(in the rows, 128 means zero)
Each row has a class, written after it.
[154 122  66 171 123 118  42  92 148 135 124 147 193 115  72 101 148 156
 140 137  93 130 133 144 120 160 118  71 177 150 103 124  61 148 186 130
 139 108 241] -> z519
[138 129 104 118 154 116 114 113 150 179 119 124 134 113 106 116 123 157
 136 107 137 133 126 122 119 144 129 133 143 140 144  86 131 130 131 116
 101 109 101] -> z614
[141 130  71 153 141 113  65 107 146 177 125 117 161 125  45 113 155 149
 149 116 117 125 132 117 128 149 140  67 170 157 128  79  78 154 180 116
 113 111 200] -> z23
[ 90 129 157 122 209 108 153 168  88 101 114 106  46 149 141 143 144  86
 121 123 162 133 125 111 141 121 103 105 148 162 119 128 155 147 139 102
 116 131  96] -> z614
[106 125  78 150 223  57  86 133  92 152 115 100  61 154  83 155 179 106
 135  92 179 123 119 110 118 148 124  49 220 190 108  72 118 168 226 108
 112 129 166] -> z203
[110 121 147 132 193 142 155 150 106  74 119 115  76 137 167 129 134 101
  99 145 145 122 131 124 131 114  96 140 125 134 115 174 146 112 110 121
 126 130 116] -> z344
[163 128 143 131 100 175 135 105 164 118 143 158 206 104 175  78  94 161
  97 159  84 131 129 166 124 138 107 187  82  86 137 188 123  97  71 143
 140 104 107] -> z23
[146 133 142 116 112 161 143 120 158 146 124 139 170 107 171  91 109 161
 107 148 114 127 126 143 131 144 123 176  82 100 154 149 138 100  80 127
 116 114  91] -> z963
[126 133  98 113 156 117 123 107 139 188 120 103 117 116  97 129 131 147
 154  87 159 138 121 100 118 132 154 123 142 138 137  65 139 128 146 104
 100 130 105] -> z203
[159 128 159 138  98 179 122 132 147  99 119 136 168 111 134  80 120 144
 119 164  91 137 131 135 146 129 104 145  94 111 130 172 110 102  80 125
 130 111 157] -> z614
[134 128 105 123 141 114 118 110 143 194 127 117 143 116 114 117 129 153
 123 110 136 141 127 125 125 142 139 123 147 125 127  81 131 134 148 116
 102 128 121] -> z388
[105 126 163 119 183 132 160 156  97 105 115 112  64 136 171 127 137 109
  99 131 163 127 124 116 133 114 115 144 118 138 118 149 168 114 113 113
 116 127  89] -> z203
[143  95 152 167  77 172 147 121 129  75 128 157 169 106 177  64 100 120
 120 174  78 136 133 147 151 131  92 170  95  96 116 206 127 108  82 160
 130 115 142] -> z519
[119 135 101 116 134 124 125 112 146 177 119 115 133 105 117 127 128 158
 143 104 151 140 132 112 121 133 140 139 136 124 136  90 130 127 133 105
 109 120 110] -> z344
[ 88 114 127 110 160 101 156 153  96 168 112  69  23 137 100 149 149  92
 179  87 183 145 132  62 142 108 160 107 148 145 124  52 164 150 137 120
  78 129  79] -> z595
[162 130 114 155 108 146  77 106 149 136 127 131 187 119  99  97 143 151
 125 147  94 130 131 137 130 144 117 102 145 124 108 134  83 136 149 129
 139 117 213] -> z388
[ 95 141 152  67 141 150 171 150 124 173 119  84  77 127 133 139 131 136
 145  98 162 137 128  89 124 115 163 160 102 117 152  71 176 125  82  97
  81 131  33] -> z810
[118 113 174 130  92 175 183 151 124  98 126 104  99 116 167  89 114 112
 139 153 116 131 134 109 154 108 117 189  67  95 133 166 156 107  47 145
 110 114  90] -> z23
[162 128  94 146 107 139 101  95 170 157 135 156 207 106 130  93 121 180
 114 143 105 115 120 151 124 165 115 150 123 110 133 149 103 114 130 135
 131 114 164] -> z426
[129 108  40 195 153  81  68  95 136 154 121 132 151 131  68 106 147 108
 165 114 121 121 130 131 134 153 119  55 202 154  97  95  86 166 219 148
 124 137 221] -> z125
[148 131 100 147 120 132  87 112 142 144 121 115 159 125  87 105 145 132
 141 129 111 137 138 130 133 136 122  90 158 131 113 113  89 140 150 120
 118 121 197] -> z388
[ 96 145 106 112 172 102 104 144 113 181 113  64  69 150  41 169 169 106
 178  75 165 142 135  73 134 121 167  58 174 172 129  21 115 160 176  92
  89 137 144] -> z388
[100 136 149 101 132 153 145 152 128 129 109  85  88 132 100 139 149 121
 157 108 149 145 137  93 137 119 156 115 116 136 130  98 136 122 105  97
 111 131 121] -> z519
[145 115 128 161 157 131 119 132 126 103 120 152 153 127 164 106 148 142
  75 167 118 103 115 153 134 160  84 136 147 129 105 196 115 117 135 140
 143 120 179] -> z426
[117 109 111 160 134 128 126 124 130 126 113 114 123 125 102 106 138 110
 163 119 127 123 130 111 146 132 123 107 143 133 113 116 124 132 145 145
 113 125 155] -> z125
[ 97 113 163 124 121 144 187 163 116 124 118  87  63 131 138 110 130  99
 153 124 147 132 131  90 159 110 140 153  96 119 140 117 170 120  86 135
  97 128  74] -> z23
[ 90 131 116 118 225  86 126 148  92 125 119 101  51 158 111 163 159  96
 123 109 172 123 121 114 126 134 117  80 183 173 101 100 140 151 170 121
 112 137 123] -> z426
[ 88 115 160 110 149 127 181 159 106 144 116  76  32 142 114 143 137  81
 170  95 173 140 134  68 149 102 160 122 121 137 134  78 173 132 109 121
  88 138  63] -> z595
[100 135 189  72 130 162 202 155 133 149 127  85  84 123 151 127 116 133
 135 108 152 141 129 102 130 117 149 181  80 112 157  97 182 109  49 107
  94 125  18] -> z23
[129 109  61 172 143 102  93 106 131 142 117 119 122 125  75 100 145 114
 177 113 122 121 130 116 147 140 123  85 185 143 111  91 107 156 182 147
 107 129 192] -> z562
[108 120 124 139 189 126 127 137  93  86 126 134 102 135 165 106 142  95
  95 150 127 119 125 143 133 130  95 111 143 134  93 173 141 138 143 122
 130 135 142] -> z810
[117 129 183  96 112 175 187 145 148 127 119 112 128 121 179 109 109 140
 110 134 136 135 131 131 132 119 128 187  65  94 145 142 174  84  45 120
 112 130  44] -> z125
[155 123 117 142 110 161 119 103 168 129 126 148 187  99 164  75 110 173
 108 157 104 123 124 157 131 152 113 167  93  94 142 164 123  97  98 142
 131 115 132] -> z963
[150 119 120 167 144 151 110 113 127  45 130 171 163 119 196  85 119 128
  77 192  92 111 127 185 130 143  60 161 106 106  96 251 107 103 112 159
 160 105 175] -> z125
[132 109 199 122  62 192 200 158 127  98 117 126 127 110 189  75 120 130
 119 163 108 120 134 118 157 118 114 213  70  81 131 189 173  93  20 147
 100 109  79] -> z810
[134 138  11 148 194  58  43  73 154 209 147 124 151 131  33 140 151 149
 164  75 149 134 125 131 100 162 155  48 207 172 118  31  77 172 239 118
 104 114 181] -> z23
[140 127  78 134 143 123 100 103 157 160 123 138 162 111 124 117 126 173
 122 121 132 135 124 141 119 160 133 127 140 122 130 120 113 115 155 121
 124 123 140] -> z519
[127 124  79 164 192  93  81 121 109 120 116 140 129 141 122 139 156 126
 100 137 133 109 120 151 120 154  94  85 177 156 102 145  95 146 190 133
 130 119 191] -> z125
[121 124 202 117 151 161 173 176  97  60 116 130  86 132 222 111 124 120
  75 176 129 130 122 143 139 117  77 181  90 108 121 206 164 110  62 126
 132 113  82] -> z614
[ 97 116  98 128 211  93 113 146  93 128 104 101  53 142 120 162 165 122
 118 110 169 131 121 118 115 149 116  88 185 164 100 104 130 144 173 119
 118 127 139] -> z519
[138 140 184 118  88 197 149 147 145 101 121 120 150 126 151 100 125 137
 121 161 109 129 136 117 147 124 109 174  66 105 140 184 120  92  44 123
 118 103 118] -> z426
[164  93 126 187  70 167 119 108 148  82 129 182 211 103 173  47 107 142
 103 189  58 123 126 174 150 153  84 157 108  95 112 218 104 102  95 165
 145 104 186] -> z519
[109 135 157  93 140 152 169 139 144 157 122  99  97 118 148 130 123 150
 131 116 153 131 126 109 125 127 143 167  89 118 154  97 163 110  69 111
  94 121  57] -> z963
[191 123 166 158  60 197 127 109 161  79 132 172 228 111 177  48 112 156
  92 189  73 118 130 170 135 148  88 185  70  94 136 236 104  78  57 142
 146  94 174] -> z203
[113 141 126 114 144 119 105 142 124 159 126  92 102 138  83 138 158 128
 158 111 136 134 141  96 135 118 143  95 155 153 131  64 119 152 137 106
  93 118 132] -> z562
[ 97 127 183 108 158 168 186 169  98  44 113 118  56 134 205 132 129 105
  99 157 146 133 125 126 144 111 105 174  84 113 114 200 171  94  63 121
 127 134  81] -> z519
[ 99 123 153 122 197 118 156 164  89  90 120 106  47 147 168 137 138  87
 108 138 154 126 125 115 137 112 107 121 135 138 116 142 159 139 115 106
 112 137  97] -> z595
[175 123 167 121  80 185 149 111 161 124 129 151 198  99 193  62  90 170
  89 155  91 135 127 160 123 132 103 207  73  79 141 186 147  84  48 134
 129 103  86] -> z203
[102 122 166 123 180 142 159 161  89  82 123 125  90 144 190 123 139 101
  84 159 140 120 124 134 138 122  92 148 106 127 109 180 150 113 101 123
 119 122  95] -> z125
[123 120 163 127 170 135 152 154 107  80 124 125  87 142 186 120 143 114
  86 161 142 115 125 134 133 125 101 143 117 123 118 178 153 116 100 122
 125 118 111] -> z595
[ 67 138 102  84 189  90 153 152 111 208 113  58  34 141  84 171 160 113
 174  55 198 127 127  66 125 119 183  99 159 147 136  14 171 160 170  90
  81 150  69] -> z810
[132 104  96 168 112 127 115 112 132 138 123 133 153 108 112  77 136 122
 145 134 104 116 130 122 148 144 122 124 152 123 107 130 118 135 149 151
 112 124 171] -> z810
[112 122 124 128 196 109 118 146  96 114 112 122  90 136 154 132 150 122
  87 142 147 117 123 138 123 138 105 111 147 150 112 135 138 133 140 125
 119 124 130] -> z963
[124 141 172 115 114 179 144 144 142 106 121 105 136 126 122 108 131 127
 139 140 122 133 145 106 139 110 125 144  98 124 138 139 123 109  70 101
 114 117 127] -> z344
[111 105 139 153 136 143 157 141 124 117 119  98  96 131 119  98 131 100
 159 124 137 130 133  94 151 117 120 127 131 127 128 120 143 129 117 130
 103 130 129] -> z344
[129 133 171 125 104 178 128 143 135 105 122 115 159 134 124  96 142 127
 131 156 111 122 137 117 139 125 124 138  90 123 135 150 115 111  87 115
 121 114 146] -> z125
[ 93 116 146 116 148 114 162 155 104 153 115  71  37 146  97 149 144  88
 178  88 173 138 134  67 141 107 155 104 139 145 135  63 159 151 125 114
  84 135  88] -> z595
[143 118 156 153 156 142 130 135 108  83 121 149 140 126 185  97 133 124
  67 174 107 117 124 160 141 143  75 146 128 122 102 209 123 112 119 145
 136 113 160] -> z388
[ 74 130 132 107 202 101 149 168  85 124 113  87  23 148 122 163 170 100
 128 103 180 121 125 101 130 120 137 103 166 157 107  89 164 149 143 107
  98 134 100] -> z810
[135 129 183  95  95 179 173 138 144 126 127 130 149 108 187  95 101 159
 104 157 115 131 133 139 131 130 123 201  58  96 158 158 160  87  35 131
 114 111  55] -> z963
[145 104 199 141  70 180 176 145 115  98 118 132 139 110 196  67 106 124
 118 168 102 133 129 120 152 113  92 205  78  93 132 192 157  99  37 149
 109  97  86] -> z203
[151 126 122 127 124 136 125 112 152 163 123 139 157 105 131 109 112 164
 122 120 117 137 119 139 124 146 119 150 125 117 135 117 130 124 111 125
 120 117 115] -> z614
[138 138 103 137 143 139  82 122 146 131 124 112 141 126  98 118 143 139
 139 133 121 129 133 117 125 128 135  96 127 137 128 110 100 131 140 115
 122 126 174] -> z963
[119 111 144 149 119 145 174 139 123 109 133 124 109 119 145  91 112  98
 146 144 115 131 135 115 158 114 118 158 102 115 131 157 148 123  88 141
 104 117 104] -> z23
[ 87 118 220  93 122 179 222 178 102 116 113  74  43 137 159 134 125  96
 145 125 162 143 138  69 151  91 134 185  73 116 148 125 186  99  37 125
  88 115  21] -> z344
[109 130 162 117 144 143 127 148 119 130 128  87  96 139  92 127 140 110
 162 114 136 140 140  86 135 106 136 100 132 143 124  80 128 151 105  92
  96 116 121] -> z595
[142 107 174 144 103 159 163 137 123 115 129 123 137 123 171  77 114 116
 117 161  99 130 130 121 155 124  98 170 102 103 124 162 148 117  79 150
 104 115 105] -> z388
[128 110 102 156 182 104  99 129 112  95 121 142 123 134 141 114 149 125
  97 146 125 120 123 149 125 151  98  99 171 149  92 155 118 136 166 132
 136 121 173] -> z519
[118 113 133 150 133 138 140 126 129 125 117 106 125 126 115 101 128 113
 150 121 128 125 135 106 140 122 113 125 142 130 121 115 127 134 123 131
 102 127 140] -> z344
[ 90 133 174 104 195 137 164 170  95  86 115  96  47 149 169 144 147  96
 106 133 163 120 126 110 134 113 118 131 108 144 126 138 165 118  98 113
 108 135  81] -> z963
[121 136 136  96 153 126 152 128 143 189 127  92 106 126 115 138 130 149
 140  95 156 140 128 102 125 131 151 143 133 128 142  63 153 125 112 110
  80 125  73] -> z388
[140 109  74 177 138 102  94 108 137 137 119 125 120 119  78 103 134 112
 169 107 121 131 121 116 144 137 122  85 169 143 111 100 105 149 188 150
 119 129 185] -> z614
[166 127   6 158 166  65  31  61 161 208 133 138 165 123  52 124 152 160
 152  92 137 126 115 136 100 164 146  56 208 149 115  57  70 167 233 129
 114 110 209] -> z595
[156 131 183 135  90 187 135 136 145  98 126 121 164 123 151  82 125 140
 113 159 104 132 134 123 140 117 113 160  77 106 136 175 127  94  68 116
 131 111 131] -> z203
[139 113 115 168 113 133 134 116 133 125 127 138 136 122 118 105 122 113
 147 133 107 124 123 124 150 150 101 136 143 129 112 154 109 135 126 163
 115 119 158] -> z426
[ 93 125 198  91 124 160 201 170 103 116 117  88  50 137 161 122 119  84
 148 127 141 139 142  86 155  86 134 173  84 122 141 118 187 117  44 130
  82 130  37] -> z562
[125 138 124 108 129 138 146 123 157 169 109 112 112 104 123 126 121 159
 146  99 151 141 123 113 129 136 142 153 108 118 146  95 148 118 109 112
 105 121  90] -> z614
[153 132  54 172 154 103  37  89 155 166 132 132 190 127  45 106 152 143
 144 117 105 122 126 128 125 155 119  54 192 159  94  91  55 156 203 127
 120 117 241] -> z426
[ 98 137 187  75 132 168 196 157 132 132 122  91  91 129 175 128 113 126
 131 128 157 144 132 107 130 104 140 186  69 100 143 115 184  99  47 106
 100 139  19] -> z125
[107 133 141 124 183 118 134 154  98 101 115 114  80 137 168 144 156 120
  97 142 154 113 121 122 132 131 113 124 120 142 123 151 144 128 133 115
 125 132 123] -> z963
[148 128 113 129 116 151 122 103 162 155 122 139 177 101 150  98 118 173
 112 139 121 126 125 147 123 154 129 158  98 104 143 141 124 103 108 132
 125 119 127] -> z963
[116 136 184 110 117 187 158 153 138 102 125  95 115 132 124 112 131 121
 141 137 127 137 143  99 141 107 131 145  93 121 140 134 135 107  66 105
 116 121 112] -> z344
[104 122 106 146 202 107 125 138 106  81 118 124  77 138 143 139 149 104
 119 135 148 128 123 135 132 143 108  99 160 150  95 154 129 133 167 127
 136 137 159] -> z519
[114 139 152 122 122 153 127 143 139 128 127  96 128 134  88 121 144 124
 164 126 130 133 134  93 143 115 139 114 125 134 119  99 118 133 108 105
 111 126 146] -> z426
[110 115 129 138 150 114 152 147 119 133 113  94  63 133  96 120 128  93
 171  99 146 139 130  91 149 117 129 113 141 147 129  86 150 147 131 128
  91 133 109] -> z614
[127 112 160 134 103 161 163 143 127 110 105 112 109 122 144  95 129 115
 140 135 118 124 133 116 154 119 115 157 113 110 128 143 150 113  82 149
 108 124 115] -> z562
